Below is a small trained network, with its code and all its weights. Each question gives an input and a class and asks what happens when units are switched off, that is, made to give their printed mean instead of their output.

import numpy as np


def w(rows, s, z=0):
    codes = np.array(rows[::2]) - 128.0
    scale = np.full(codes.shape[1], s)
    scale[-1] = z or s
    return codes * scale


def f(y):
    return y / 2 * (1 + np.tanh(0.7978845608 * (y + 0.044715 * y**3)))


def log_softmax(a):
    a = a - a.max(-1, keepdims=True)
    return a - np.log(np.exp(a).sum(-1, keepdims=True))


def net(x, mask):
    res = np.array(x, float).reshape(1, 7) / 4 @ E
    y = f(res @ A[0][:, :-1].T + A[0][:, -1])
    res = res + np.where(mask, y, B[0][:, -1]) @ B[0][:, :-1]
    return log_softmax(res[-1] @ U[:, :-1].T + U[:, -1])


A, B = {}, {}
E = w([
[99,113,132,201,136,237,141,75,15,84,175,108],'x0',
[117,171,206,254,114,182,112,186,179,82,95,197],'x1',
[131,84,120,146,132,84,204,183,69,62,67,94],'x2',
[191,119,178,139,232,166,174,105,173,62,172,94],'x3',
[64,165,83,79,130,113,179,157,141,101,178,214],'x4',
[152,105,191,110,118,75,95,102,96,70,145,187],'x5',
[46,96,214,74,185,155,114,189,97,191,149,123],'x6',
],0.0087)
A[0] = w([
[127,82,86,64,138,84,148,128,122,136,254,130,136],'n0',
[183,162,155,75,135,46,155,176,156,165,141,137,181],'n1',
[84,92,182,103,172,140,56,184,116,147,156,96,94],'n2',
[150,108,56,79,143,110,110,124,87,129,162,94,139],'n3',
[158,90,118,107,213,83,94,104,214,198,23,171,116],'n4',
[123,170,149,144,157,120,95,53,124,188,183,176,72],'n5',
[123,206,137,84,117,141,28,102,135,139,171,155,128],'n6',
[194,184,84,149,139,104,139,101,93,106,55,151,75],'n7',
[190,136,64,121,43,180,164,96,164,103,132,161,73],'n8',
[244,134,132,135,178,133,187,93,143,105,143,134,114],'n9',
[151,93,86,66,155,123,87,54,117,144,170,146,97],'n10',
[166,92,151,197,104,126,72,111,140,147,75,38,184],'n11',
[77,100,167,114,216,139,133,173,117,161,119,134,53],'n12',
[103,145,186,131,134,189,118,226,149,111,108,154,69],'n13',
[105,102,114,58,131,81,137,85,117,159,128,89,133],'n14',
[146,156,113,184,136,89,132,55,151,82,97,136,134],'n15',
[184,132,58,182,95,121,97,71,155,112,149,111,72],'n16',
[204,150,98,165,89,93,120,101,113,112,139,173,107],'n17',
[169,61,207,141,139,98,62,97,81,180,68,107,234],'n18',
[114,59,212,94,216,132,190,105,164,116,141,123,105],'n19',
[138,211,75,137,147,184,202,141,128,206,104,82,222],'n20',
[106,82,69,142,150,186,98,66,90,101,159,106,197],'n21',
[43,193,89,80,122,106,236,121,120,72,205,203,233],'n22',
[158,70,113,69,135,82,143,114,108,132,147,116,31],'n23',
[202,75,187,104,203,96,125,102,124,55,187,178,170],'n24',
[101,131,97,149,148,177,92,49,117,134,157,151,12],'n25',
[150,150,161,109,195,146,99,72,197,115,189,126,144],'n26',
[80,127,154,159,103,135,138,67,60,108,196,100,112],'n27',
[101,87,152,123,18,75,58,93,57,140,105,202,191],'n28',
[28,126,112,140,176,219,129,103,31,126,173,153,226],'n29',
[142,112,167,141,140,101,87,64,118,141,54,40,200],'n30',
[98,138,116,111,140,76,170,49,128,146,149,79,2],'n31',
[93,70,141,135,119,108,95,212,39,198,122,164,40],'n32',
[186,162,108,115,82,184,94,55,186,153,188,160,61],'n33',
[164,162,142,134,157,127,134,117,142,116,193,110,20],'n34',
[158,192,185,208,101,139,100,160,175,73,87,221,148],'n35',
[97,105,139,159,155,121,65,99,190,201,201,138,4],'n36',
[148,58,142,159,145,65,209,173,98,95,84,120,90],'n37',
[194,176,71,172,126,91,146,97,129,106,170,133,78],'n38',
[142,89,102,86,148,128,121,117,93,152,164,88,116],'n39',
[142,167,151,80,186,42,106,140,185,158,104,142,121],'n40',
[83,152,130,152,161,133,170,131,168,122,99,231,152],'n41',
[93,133,166,134,109,129,174,51,58,87,137,117,123],'n42',
[173,100,119,50,111,88,168,64,98,106,117,80,157],'n43',
[102,52,132,108,131,86,238,218,77,34,67,114,130],'n44',
[102,84,136,120,142,136,170,157,80,79,48,116,73],'n45',
[109,108,190,109,209,129,93,126,85,185,135,176,85],'n46',
],0.0073,0.0023)
B[0] = w([
[135,84,152,171,95,142,84,140,134,116,125,124,210],'n0',
[218,160,129,108,149,144,161,109,138,78,70,191,198],'n1',
[127,73,110,102,158,97,176,128,87,151,153,189,195],'n2',
[95,137,189,168,105,103,115,134,166,132,119,110,192],'n3',
[183,177,134,158,132,136,127,95,119,108,77,176,208],'n4',
[95,141,82,97,175,97,81,83,138,78,91,120,171],'n5',
[84,144,90,86,150,125,124,116,126,81,95,42,182],'n6',
[74,105,116,98,179,76,160,109,102,145,159,177,164],'n7',
[86,67,118,127,129,82,145,128,105,168,183,171,173],'n8',
[129,138,87,122,136,144,196,147,167,127,160,119,192],'n9',
[88,124,206,142,131,152,132,96,175,101,133,103,196],'n10',
[153,97,125,64,107,160,92,161,148,101,181,135,225],'n11',
[111,68,108,123,129,76,207,120,114,164,142,164,180],'n12',
[133,67,147,142,108,106,127,97,172,154,148,131,183],'n13',
[132,89,152,159,88,110,135,152,175,131,113,103,199],'n14',
[111,80,147,97,140,124,150,135,132,182,118,137,174],'n15',
[143,80,126,73,164,93,170,137,115,179,148,174,182],'n16',
[95,110,125,121,166,120,168,119,108,164,157,163,171],'n17',
[149,120,100,64,112,126,113,195,128,98,164,149,230],'n18',
[137,120,68,126,90,122,200,134,163,183,136,106,209],'n19',
[82,196,146,133,61,174,143,191,164,128,101,166,189],'n20',
[176,138,126,138,79,158,117,118,102,122,83,163,208],'n21',
[182,96,114,72,93,160,63,208,137,48,215,120,235],'n22',
[99,122,155,181,130,108,109,111,150,102,128,140,177],'n23',
[122,196,89,151,104,199,196,186,215,177,132,79,222],'n24',
[154,122,110,148,169,139,96,67,113,124,70,142,167],'n25',
[103,151,80,131,87,165,100,104,157,146,125,95,195],'n26',
[181,165,135,160,119,112,129,110,119,123,66,220,199],'n27',
[139,185,41,160,2,210,207,129,197,203,164,40,224],'n28',
[156,136,109,152,112,119,162,138,138,67,118,163,254],'n29',
[140,130,143,73,122,184,93,180,107,78,175,129,212],'n30',
[70,97,184,193,124,117,149,105,126,141,142,132,159],'n31',
[128,113,93,148,124,111,172,114,126,176,118,120,193],'n32',
[61,126,102,81,199,118,95,100,102,98,109,129,189],'n33',
[98,123,71,144,132,119,165,103,149,128,145,108,146],'n34',
[74,78,173,173,105,121,89,108,163,135,126,107,236],'n35',
[93,111,90,104,144,88,104,79,78,89,109,96,170],'n36',
[64,159,95,111,174,127,92,65,144,100,67,70,194],'n37',
[123,69,142,99,120,95,178,123,114,155,158,178,169],'n38',
[119,105,177,182,110,125,129,139,130,125,136,187,186],'n39',
[168,163,139,159,120,142,144,76,107,104,102,173,199],'n40',
[165,95,166,116,110,146,105,121,160,112,129,101,172],'n41',
[147,176,132,155,117,115,119,137,114,116,89,159,189],'n42',
[67,109,153,163,105,147,102,152,168,118,110,125,210],'n43',
[88,138,91,76,168,136,76,76,134,77,112,82,239],'n44',
[71,116,86,115,155,142,93,68,80,81,80,131,178],'n45',
[83,95,124,81,162,101,161,99,133,140,142,195,189],'n46',
],0.0068,0.0094)
U = w([
[95,65,123,95,170,77,197,122,91,176,177,184,89],'0',
[57,167,100,98,187,135,77,72,116,102,110,79,96],'1',
[128,185,71,156,101,186,191,150,167,193,159,67,105],'2',
[88,93,254,202,123,133,91,130,161,125,151,118,85],'3',
[184,120,147,68,131,163,63,215,122,87,209,138,138],'4',
[206,193,153,162,136,125,145,105,107,96,84,203,104],'5',
[106,173,129,125,122,173,147,159,148,152,145,124,254],'6',
[134,198,162,148,177,131,122,190,88,165,169,104,117],'7',
],0.011,0.0076)

Each question gives the input, the list of numbers given to net, and the class t.
The units are the neurons (one row each of A and B). Each row of codes is followed by its name. A weight is (code - 128) times the scale printed after its matrix; where a second scale follows, it is the last column's (A, B and U).
mask holds one flag per neuron, in row order. A switched-off neuron (its flag False) gives its mean, the last column of its row in B, instead of its output. The means were averaged over made-up inputs and are rounded, as every weight is.
A unit's drop is (log p(t) with every unit on - log p(t) with that unit switched off) / (log p(t) with every unit on - log p(t) with every unit switched off).
The circuit of an input: a set's keep is (log p(t) with only the set's units on - log p(t) with every unit switched off) / (log p(t) with every unit on - log p(t) with every unit switched off). Starting from the 12 units with the biggest drops (on a tie, the unit counted first), units are removed one at a time, each time the one whose removal leaves the highest keep (on an exact tie, the one counted first), for as long as the keep stays at least 0.8.
units of the circuit, in order: the units of the circuit, biggest drop first
most important unit: the unit with the biggest drop
top k neurons: the k neurons with the biggest drops, biggest first
drop of u: that unit's drop, to one decimal
input [5,5,8,-4,8,4,-3], class 1: top 3 neurons : n44, n37, n45
input [5,-2,-5,6,-7,3,1], class 4: most important unit : n28
input [-2,-4,-4,7,-8,0,-6], class 4: top 2 neurons : n30, n11
input [-8,5,-4,-3,-5,-8,-2], class 5: units of the circuit, in order : n4, n28
input [7,5,-5,-1,6,5,6], class 5: units of the circuit, in order : n29, n27
input [-8,7,-6,1,3,-4,6], class 5: units of the circuit, in order : n4, n40
input [0,0,5,2,-7,-5,-3], class 4: units of the circuit, in order : n11, n30
input [7,-3,-8,-2,-7,8,-2], class 1: top 2 neurons : n33, n5
input [-6,-6,6,-5,5,-5,-5], class 1: top 3 neurons : n44, n37, n24
input [-6,-4,-7,-4,6,0,2], class 1: top 2 neurons : n6, n36
input [8,8,3,1,3,-1,8], class 0: top 2 neurons : n12, n2
input [-8,-3,-5,5,4,4,-6], class 5: top 4 neurons : n1, n40, n4, n28
input [-8,2,7,-5,6,-6,4], class 5: units of the circuit, in order : n1, n40
input [-4,1,3,8,8,5,-5], class 2: most important unit : n24
input [0,0,-2,-6,4,-1,4], class 2: top 2 neurons : n28, n32
input [5,5,-7,-7,4,2,-7], class 0: top 2 neurons : n8, n16
input [8,4,-6,-6,-3,4,-1], class 5: top 3 neurons : n27, n29, n24
input [-3,-4,6,-3,1,1,-5], class 1: top 2 neurons : n44, n37
input [-1,-2,3,4,-8,8,3], class 4: top 4 neurons : n18, n30, n11, n28
input [-6,2,-8,8,-8,6,7], class 1: most important unit : n36
input [5,3,0,5,7,-1,4], class 4: top 2 neurons : n22, n28
input [8,-2,0,-8,-8,4,4], class 2: top 3 neurons : n28, n32, n22
input [0,-2,0,-6,5,2,-2], class 2: drop of n35 : 0.0
input [1,1,2,-7,2,-2,8], class 0: drop of n24 : 0.1
input [3,1,3,8,-1,-2,6], class 2: drop of n24 : 0.5
input [6,-3,6,3,8,-8,-1], class 4: drop of n22 : 1.0
input [4,-6,-8,-4,3,-4,-5], class 1: units of the circuit, in order : n33
